Each row is followed by its class.
-10  26  38  -5  -10  -40  -4  34  19  14  59  -40  1  40  -41  -32  -29  1  -1  9  -17  -7  25  47  -43  42  49  39  28  -24  81  -18  18  -38  66  2  -47  40  -1 : dek
-21  -8  -50  19  -43  -22  22  -1  34  -33  36  -28  -12  -20  25  13  29  -4  -42  28  -57  -28  15  -11  46  74  9  25  -5  43  -48  -11  13  -46  37  -28  -32  -51  21 : keko
9  -2  -2  17  10  49  71  12  3  27  85  5  -10  3  -24  29  54  54  3  35  -47  27  -17  43  1  24  -25  -58  -25  36  29  -75  -97  -62  0  8  -20  -24  -24 : dek
-20  6  -41  5  -21  -26  27  21  15  -36  25  -20  -11  -26  36  24  38  4  -30  24  -59  -9  18  -4  24  60  -6  16  -20  19  -70  -16  26  -75  28  -11  -31  -65  2 : lilub
-23  -48  -45  46  -47  19  -11  -32  5  -32  17  -35  2  -47  -12  18  71  36  -11  39  45  9  -19  34  -36  -14  -15  -18  -9  -18  -105  -19  -64  21  54  21  -6  4  14 : lezit
-22  35  44  12  -9  -32  -5  13  0  35  80  -25  -38  43  -31  -6  -44  -2  16  7  -51  21  39  17  -61  20  53  32  9  -9  82  -12  -3  -41  35  -7  -46  42  -17 : keko
-16  -3  -29  -7  -31  -8  45  -2  26  -32  33  -33  -6  -18  44  14  41  -7  -32  29  -66  -24  10  -7  28  62  -12  17  -11  36  -100  -10  14  -76  24  -19  -11  -53  17 : lezit
-37  -16  -1  12  29  37  33  16  -2  45  102  -3  10  -8  -39  16  86  48  1  15  -32  30  -7  15  29  6  -44  -66  -27  38  26  -96  -83  -70  -48  -23  0  -32  -30 : Loz
23  3  -33  -24  37  2  35  -61  -20  23  63  -52  20  -3  -7  -3  -18  -8  38  16  54  -52  1  -29  -32  80  -24  5  22  61  41  -6  16  -13  -28  21  -29  10  6 : fek
-31  27  36  -12  4  -32  -5  37  10  33  90  -29  -1  42  -37  3  -6  7  29  17  -15  16  15  29  -75  31  35  22  6  -21  66  -25  -2  -68  20  -28  -52  43  -12 : dek
-37  -7  -9  9  -44  -34  35  -4  23  -19  52  -22  -44  -32  14  27  33  11  8  30  -61  2  29  9  33  81  -2  12  -13  19  -48  -24  4  -68  29  -4  -2  -47  3 : fek
-19  -6  -32  -6  -34  -11  39  -1  23  -29  35  -28  -14  -16  43  12  38  -8  -39  27  -56  -14  9  -16  31  58  -5  13  -14  41  -96  -11  16  -65  1  -19  -15  -51  12 : lezit
-27  19  44  -4  28  -29  -2  36  7  43  101  -34  -9  45  -36  -1  -21  -8  27  11  -22  20  28  44  -58  5  29  20  19  -22  64  -20  20  -71  30  -40  -62  40  -9 : kekom
-24  -61  -60  53  -61  15  -26  -35  0  -48  -5  -31  12  -38  -28  48  69  33  -20  45  45  -5  -15  25  -13  8  -16  -7  -12  -5  -51  0  -63  21  37  15  1  0  10 : keko
-42  -10  12  6  19  28  26  13  7  33  93  -3  1  1  -30  31  76  52  2  14  -41  36  -2  15  15  10  -50  -60  -32  36  13  -90  -64  -65  -52  -19  0  -28  -28 : Loz
-16  -56  -50  60  -59  8  -18  -30  -5  -46  -14  -37  16  -49  -32  45  71  34  -8  42  39  3  -10  30  -18  9  -17  -7  -14  -11  -52  -2  -69  19  45  15  -3  1  12 : keko
-22  -46  -46  37  -54  9  -17  -32  8  -28  2  -41  11  -48  -18  25  60  32  -15  41  52  4  -13  27  -33  -12  -8  -20  -1  -6  -85  -18  -55  16  41  19  -13  13  22 : lezit
0  -11  7  13  19  42  58  -3  10  33  91  15  -4  -13  -17  21  39  49  -13  33  -67  24  -22  35  1  9  -42  -85  -27  43  23  -89  -90  -70  -30  -6  -14  -13  -34 : lezit
-16  -9  -29  12  -32  -7  33  -1  25  -20  33  -40  -7  -30  33  7  32  0  -41  27  -55  -18  16  -9  38  50  -1  6  -14  38  -94  -19  0  -63  18  -17  -10  -52  14 : lezit
-4  -11  0  29  23  37  64  -16  14  34  90  7  -15  -2  -25  38  46  52  -5  40  -60  31  -10  53  3  21  -23  -59  -21  35  35  -98  -90  -52  -19  11  -27  -12  -27 : Fiz
23  -7  -40  -4  40  21  28  -54  -24  30  62  -55  14  -8  -18  -14  8  0  43  15  37  -61  -3  -29  -35  79  -13  -7  16  77  44  -11  -9  -10  -19  11  -60  11  20 : keko
-2  -11  -12  18  23  34  47  34  2  22  102  6  -5  1  -32  10  55  55  9  20  -21  31  -22  21  12  11  -22  -67  -36  32  28  -80  -107  -50  -29  -9  -6  -33  -21 : dek
-14  45  44  -17  -17  -26  9  25  4  13  65  -22  -28  50  -12  -4  -23  -3  16  18  -44  11  23  25  -72  38  48  37  13  -20  73  4  10  -54  49  3  -56  34  -9 : dek
8  -13  -26  -17  26  16  79  -74  -35  49  51  -54  -3  -23  18  8  25  -1  43  22  39  -38  12  -31  -49  58  -11  -8  3  60  40  -39  16  -25  -17  18  -74  13  -2 : Fiz
-13  -41  -67  45  -34  4  0  -27  -1  -23  0  -18  30  -64  -20  42  91  49  -3  45  55  12  -33  32  -42  -5  -35  -27  -11  -25  -60  -21  -82  0  46  17  -43  0  2 : lilub
-27  -18  -33  10  -21  -21  38  1  33  -42  13  -29  -20  -22  45  17  53  -10  -22  27  -58  -20  26  1  34  54  -5  34  -6  20  -88  -25  24  -67  55  -8  -24  -39  16 : Fiz
10  -5  -5  45  18  46  62  -7  0  31  99  3  1  4  -30  33  32  55  -2  30  -60  24  -13  43  9  23  -30  -62  -23  43  55  -72  -103  -40  -12  1  -19  -29  -24 : keko
-26  -12  -5  18  24  38  32  24  5  41  100  -2  -12  -6  -42  23  58  56  -4  14  -27  41  -9  25  11  14  -27  -57  -34  37  23  -93  -98  -58  -49  -22  -15  -27  -30 : Loz
-14  -2  -29  17  -22  -25  21  -2  20  -37  42  -19  -31  -18  37  20  20  1  -16  29  -53  -9  15  -7  29  77  -9  39  -13  17  -64  -10  -1  -73  28  -18  2  -64  3 : fek
-9  3  -33  14  -17  -11  31  1  15  -38  38  -30  -30  -15  36  24  19  -5  -9  30  -48  -17  31  6  44  71  -6  42  -4  19  -71  -7  28  -59  43  -10  13  -76  16 : fek
6  -55  -60  61  -33  28  21  -51  -4  -31  17  -35  22  -52  -21  38  106  30  5  50  66  0  -36  47  -24  -13  -37  -26  -3  -14  -85  -5  -71  4  47  11  -39  6  11 : kekom
-17  23  47  -2  -6  -42  -5  11  16  28  74  -40  11  28  -36  -42  -38  -1  -26  15  -46  10  26  30  -44  23  31  24  22  -23  71  -22  1  -31  40  -4  -40  40  -15 : lezit
-21  -11  0  -3  26  33  36  29  -8  22  92  4  0  6  -27  20  71  49  17  15  -32  35  -12  0  4  -1  -38  -66  -39  36  10  -71  -82  -66  -32  2  3  -24  -24 : dek
20  -8  -42  -24  58  2  35  -60  -16  27  48  -61  17  -11  -9  -9  24  -14  43  20  50  -51  7  -20  -38  65  -24  -9  35  67  33  -26  13  -12  -24  21  -58  33  20 : Fiz
1  -5  -10  22  33  30  36  20  1  33  114  12  -18  -4  -25  20  20  49  9  22  -25  50  -10  24  9  20  -34  -44  -30  26  37  -71  -102  -40  -31  -17  7  -42  -36 : fek
-24  -57  -38  38  -35  7  -9  -35  -10  -31  -8  -38  3  -43  -21  36  83  22  3  40  44  13  -16  32  -28  -11  -26  -26  -4  -19  -73  -1  -49  -5  50  6  -6  6  12 : kekom
-18  -17  -36  23  -18  -24  47  -5  22  -34  28  -32  -28  -29  35  15  64  -6  -18  29  -49  -5  23  10  31  66  -3  29  -10  21  -87  -36  19  -56  32  -7  -30  -44  8 : Fiz
-6  -11  1  26  24  40  39  9  14  36  105  0  5  -9  -21  18  44  52  -3  24  -39  31  -16  26  -4  3  -45  -78  -28  38  -3  -90  -86  -37  -50  -22  1  -25  -27 : lezit
12  -14  -26  -19  26  8  64  -68  -40  42  57  -60  -2  -24  12  3  29  -2  43  17  46  -32  11  -24  -46  58  -14  -9  2  55  48  -28  6  -17  -20  20  -62  9  -6 : Fiz
-22  31  51  -4  5  -46  -20  27  10  31  87  -30  -2  46  -31  -3  -45  -2  28  15  -13  16  33  35  -57  30  29  49  16  -32  85  -23  20  -59  30  -33  -17  28  -17 : fek
-40  -76  -46  59  -41  -3  -19  -34  4  -46  -10  -35  7  -53  -25  36  84  32  -4  46  55  2  -1  27  -27  -6  -17  -13  -13  -25  -62  -41  -52  8  39  20  -5  20  3 : Fiz
-10  -67  -60  68  -28  10  7  -47  1  -30  -6  -41  27  -54  -15  28  94  34  1  52  70  2  -18  34  -27  -13  -25  -14  -2  -22  -64  -32  -76  11  49  21  -34  18  15 : Fiz
-35  -8  -29  13  -9  -19  41  11  29  -20  22  -15  -17  -38  22  17  54  21  -6  24  -63  0  18  18  9  88  -31  5  -1  11  -76  -23  20  -18  50  4  -40  -52  7 : lilub
-12  -48  -65  65  -39  5  -3  -40  -8  -26  -1  -22  27  -67  -29  33  89  46  -10  51  58  6  -28  42  -34  8  -27  -30  -8  -28  -54  -22  -65  22  40  29  -38  -1  -4 : lilub
-5  -2  16  8  13  45  58  -17  11  41  90  13  15  -3  -22  23  41  56  -22  44  -72  33  -25  31  -2  12  -46  -80  -23  47  28  -94  -86  -50  -34  1  -16  -16  -26 : lezit
16  0  -22  -28  13  14  48  -64  -48  31  69  -36  -2  -10  23  10  -4  -8  42  23  55  -36  4  -40  -37  71  -19  9  3  56  62  1  16  -17  -29  14  -33  -14  -13 : fek
5  -13  -38  -19  53  1  44  -70  -15  34  56  -60  14  -9  0  -6  11  -8  40  22  48  -52  4  -27  -45  75  -14  -6  29  69  30  -27  18  -9  -21  24  -75  34  21 : Fiz
-32  -6  -10  6  -64  -30  45  -4  33  -19  23  -23  -44  -40  23  9  76  16  0  24  -63  -8  13  6  21  85  3  -4  -5  30  -61  -26  -11  -57  55  6  -28  -33  7 : dek
2  -1  1  18  6  40  64  -2  10  27  92  6  -11  -4  -31  33  50  56  4  37  -52  18  -18  40  9  30  -26  -76  -18  42  46  -74  -98  -54  -14  12  -15  -17  -26 : dek
-16  -64  -39  45  -29  12  -5  -30  -11  -38  -3  -40  2  -38  -29  40  86  27  4  47  46  9  -13  48  -18  -7  -31  -17  -1  -27  -65  7  -53  -1  47  12  -8  2  14 : kekom
-18  0  2  14  41  12  35  21  -7  40  97  8  11  -20  -32  17  52  53  12  12  -42  44  -5  18  5  8  -51  -78  -35  26  29  -81  -59  -38  -38  0  -12  -34  -41 : lilub
-30  22  38  3  20  -50  -8  26  19  28  85  -38  -5  43  -25  0  -9  -2  30  11  -23  16  29  42  -77  29  32  42  17  -31  68  -38  10  -63  22  -24  -65  45  -8 : Fiz
-22  -7  9  27  14  37  52  4  3  43  84  2  -3  5  -30  15  56  56  -16  26  -56  33  -12  28  14  13  -26  -59  -28  28  38  -84  -91  -79  -36  -11  -32  -21  -27 : Loz
-23  -7  -31  17  -10  -11  49  17  31  -17  24  -18  -9  -33  17  6  69  23  0  20  -61  -7  9  27  5  84  -30  5  -4  6  -73  -31  -2  -40  59  -5  -36  -54  3 : lilub
-18  -35  -57  51  -43  -9  -10  -17  3  -39  -5  -20  4  -49  -23  31  68  46  -6  37  46  11  -13  37  -33  -1  -9  -18  -6  -26  -62  -29  -50  15  47  33  -31  -5  12 : lilub
-6  -1  -48  27  -29  -12  30  -4  24  -34  30  -31  -16  -20  30  20  37  -7  -27  22  -60  -27  15  0  46  69  4  23  -6  41  -74  -3  12  -55  36  -19  -21  -55  21 : keko
4  -7  -24  -31  30  12  55  -51  -32  50  42  -55  -8  -18  13  -12  19  -1  38  -4  52  -38  -2  -44  -39  63  -17  -7  5  61  22  -8  0  -30  -28  -3  -62  12  0 : Loz
-8  -15  3  36  29  30  61  -15  7  30  94  8  -11  -17  -21  38  50  50  1  42  -58  32  -4  47  5  20  -33  -61  -23  30  41  -103  -77  -44  -16  4  -31  -17  -31 : Fiz
-17  -61  -51  67  -55  8  -12  -35  -11  -44  -9  -28  9  -45  -32  38  80  34  -7  41  42  2  -10  23  -21  14  -20  -4  -9  -17  -38  -8  -73  28  33  21  -3  1  3 : keko
-18  -50  -59  78  -49  16  -15  -26  -6  -34  15  -34  11  -44  -31  39  77  33  3  35  51  0  -10  40  -17  6  0  -2  -2  -11  -56  -11  -85  23  55  23  -11  -5  17 : keko
-9  -20  1  33  36  21  38  21  0  30  105  -9  -9  -10  -13  31  45  54  16  17  -21  42  -2  36  2  10  -29  -51  -39  29  28  -96  -90  -46  -36  -15  -13  -38  -28 : Fiz
3  -46  -55  50  -47  14  2  -45  -4  -32  6  -15  12  -56  -15  50  73  36  16  50  77  13  -27  30  -30  -2  -34  4  -8  -28  -63  0  -86  14  42  18  -10  4  2 : fek
-22  53  34  -14  10  -40  6  23  -2  28  74  -20  -11  47  -12  -6  -39  3  6  9  -49  16  31  30  -80  19  32  26  16  -30  84  -20  33  -59  50  4  -61  24  -21 : lilub
-20  -8  -23  -3  -27  -11  46  5  30  -33  27  -28  -13  -18  39  8  35  -4  -35  22  -71  -17  17  -7  33  54  -13  8  -13  33  -101  -17  29  -69  18  -14  -17  -44  15 : lezit
-21  -59  -50  24  -52  14  -14  -30  3  -40  -19  -29  12  -41  -7  22  63  31  -31  40  50  1  -21  10  -28  -21  -22  -21  -11  -8  -89  -18  -45  -2  28  13  -7  12  14 : lezit
-4  -3  -11  18  28  21  41  30  3  37  93  11  -5  -22  -29  23  36  61  1  17  -31  45  -10  36  2  18  -37  -68  -35  27  31  -85  -78  -29  -28  -10  -20  -42  -39 : lilub
5  5  -32  -41  32  3  26  -46  -22  37  37  -54  1  -15  -14  -11  25  0  32  8  45  -38  -4  -50  -44  68  -13  -4  10  68  27  -19  -2  -41  -48  -1  -74  23  17 : Loz
9  -7  -11  32  14  40  53  -8  7  33  99  8  -5  -1  -37  38  30  53  -7  37  -54  24  -16  43  13  26  -24  -56  -20  49  54  -79  -95  -42  -14  -4  -30  -18  -21 : keko
7  -9  -3  39  12  36  55  -10  -4  29  99  4  -3  1  -33  26  37  50  -5  37  -62  23  -14  36  14  30  -29  -55  -26  41  61  -67  -103  -46  -17  -2  -21  -28  -27 : keko
-19  -2  -14  14  -46  -27  52  -9  24  -24  37  -13  -43  -30  17  16  53  13  8  26  -66  0  19  16  30  83  -9  16  -5  14  -49  -23  -16  -72  39  9  -10  -48  3 : fek
-32  28  51  2  11  -45  -28  32  6  25  89  -23  -14  53  -25  -5  -48  1  24  13  -23  17  37  23  -65  26  30  58  14  -43  88  -24  19  -64  25  -32  -15  20  -20 : fek
-36  -1  -16  -6  -46  -30  48  -16  40  -10  46  -20  -42  -39  26  7  44  10  -17  22  -76  1  7  1  5  77  -5  -15  -6  41  -89  -40  -3  -49  24  -6  -26  -21  8 : lezit
